Here is a tiny trained network, its code and every weight. The questions are about switching its units off for an input and a class, where a switched-off unit gives its printed mean instead of its output.

import numpy as np


def w(rows, s, z=0):
    codes = np.array(rows[::2]) - 128.0
    scale = np.full(codes.shape[1], s)
    scale[-1] = z or s
    return codes * scale


def f(y):
    return np.maximum(y, 0)


def log_softmax(a):
    a = a - a.max(-1, keepdims=True)
    return a - np.log(np.exp(a).sum(-1, keepdims=True))


def net(x, mask):
    res = np.array(x, float).reshape(1, 6) / 4 @ E
    y = f(res @ A[0][:, :-1].T + A[0][:, -1])
    res = res + np.where(mask, y, B[0][:, -1]) @ B[0][:, :-1]
    return log_softmax(res[-1] @ U[:, :-1].T + U[:, -1])


A, B = {}, {}
E = w([
[128,127,128],'x0',
[128,128,130],'x1',
[26,198,197],'x2',
[162,51,250],'x3',
[252,210,174],'x4',
[127,129,129],'x5',
],0.011)
A[0] = w([
[195,39,75,93],'n0',
[176,249,81,103],'n1',
[81,165,165,59],'n2',
[8,22,45,57],'n3',
[160,78,109,84],'n4',
[94,154,161,73],'n5',
[103,130,92,180],'n6',
[128,177,17,93],'n7',
[214,175,168,75],'n8',
[169,47,240,153],'n9',
[87,65,98,92],'n10',
[198,44,61,116],'n11',
[129,125,132,2],'n12',
[162,101,95,102],'n13',
],0.013,0.0021)
B[0] = w([
[73,180,163,194],'n0',
[184,92,72,210],'n1',
[98,192,188,168],'n2',
[209,68,159,248],'n3',
[80,174,162,159],'n4',
[63,111,241,158],'n5',
[152,128,77,161],'n6',
[27,103,96,207],'n7',
[212,113,140,192],'n8',
[58,31,11,212],'n9',
[254,109,150,179],'n10',
[73,187,190,198],'n11',
[174,133,137,128],'n12',
[126,183,194,157],'n13',
],0.0091,0.018)
U = w([
[98,49,19,252],'0',
[248,71,120,44],'1',
[95,159,182,66],'2',
],0.017,0.0041)

Each question gives the input, the list of numbers given to net, and the class t.
The units are the neurons (one row each of A and B). Each row of codes is followed by its name. A weight is (code - 128) times the scale printed after its matrix; where a second scale follows, it is the last column's (A, B and U).
mask holds one flag per neuron, in row order. A switched-off neuron (its flag False) gives its mean, the last column of its row in B, instead of its output. The means were averaged over made-up inputs and are rounded, as every weight is.
A unit's drop is (log p(t) with every unit on - log p(t) with that unit switched off) / (log p(t) with every unit on - log p(t) with every unit switched off).
The circuit of an input: a set's keep is (log p(t) with only the set's units on - log p(t) with every unit switched off) / (log p(t) with every unit on - log p(t) with every unit switched off). Starting from the 12 units with the biggest drops (on a tie, the unit counted first), units are removed one at a time, each time the one whose removal leaves the highest keep (on an exact tie, the one counted first), for as long as the keep stays at least 0.8.
circuit, biggest first: the units of the circuit, biggest drop first
unit that matters most: the unit with the biggest drop
top k neurons: the k neurons with the biggest drops, biggest first
drop of u: that unit's drop, to one decimal
input [6,7,-3,-2,-3,8], class 1: top neuron => (n9)
input [-1,5,-1,0,0,7], class 2: circuit, biggest first => (n9; n3)
input [1,-1,-1,0,-3,-3], class 1: top 2 neurons => (n9; n7)
input [2,1,0,-8,8,-4], class 0: top 2 neurons => (n7; n3)
input [6,-2,-6,-4,5,6], class 2: circuit, biggest first => (n11; n3)
input [-8,8,7,1,-7,-7], class 1: top 2 neurons => (n3; n10)
input [-6,5,-4,-5,3,-1], class 0: top 3 neurons => (n1; n7; n3)
input [1,2,-5,-3,-3,-5], class 2: circuit, biggest first => (n9; n11)
input [-2,1,7,-6,-3,-4], class 2: top 2 neurons => (n9; n2)
input [-1,-5,-7,-5,0,-3], class 2: circuit, biggest first => (n11; n0)
input [6,5,5,-6,8,0], class 1: top 2 neurons => (n1; n9)
input [-3,5,-8,-6,6,-2], class 2: top 2 neurons => (n11; n9)
input [-6,6,4,-8,6,1], class 0: top 2 neurons => (n7; n1)
input [0,6,-1,-2,-8,-3], class 1: unit that matters most => n3
input [2,-6,-7,3,-6,-2], class 2: top 2 neurons => (n11; n0)
input [7,5,-8,6,5,3], class 2: top 2 neurons => (n11; n0)
input [-6,8,3,4,-6,-7], class 1: top 3 neurons => (n3; n7; n10)
input [-7,-2,-5,-4,-2,6], class 2: top 2 neurons => (n9; n11)
input [-3,-4,-5,3,2,6], class 2: drop of n11 => 0.1
input [3,2,2,0,-7,5], class 1: drop of n10 => 0.0
input [3,-7,3,7,2,1], class 0: circuit, biggest first => (n9)
input [0,-7,-4,1,-3,-7], class 2: drop of n8 => 0.1
input [0,-8,-7,8,-3,-5], class 0: drop of n9 => 4.4
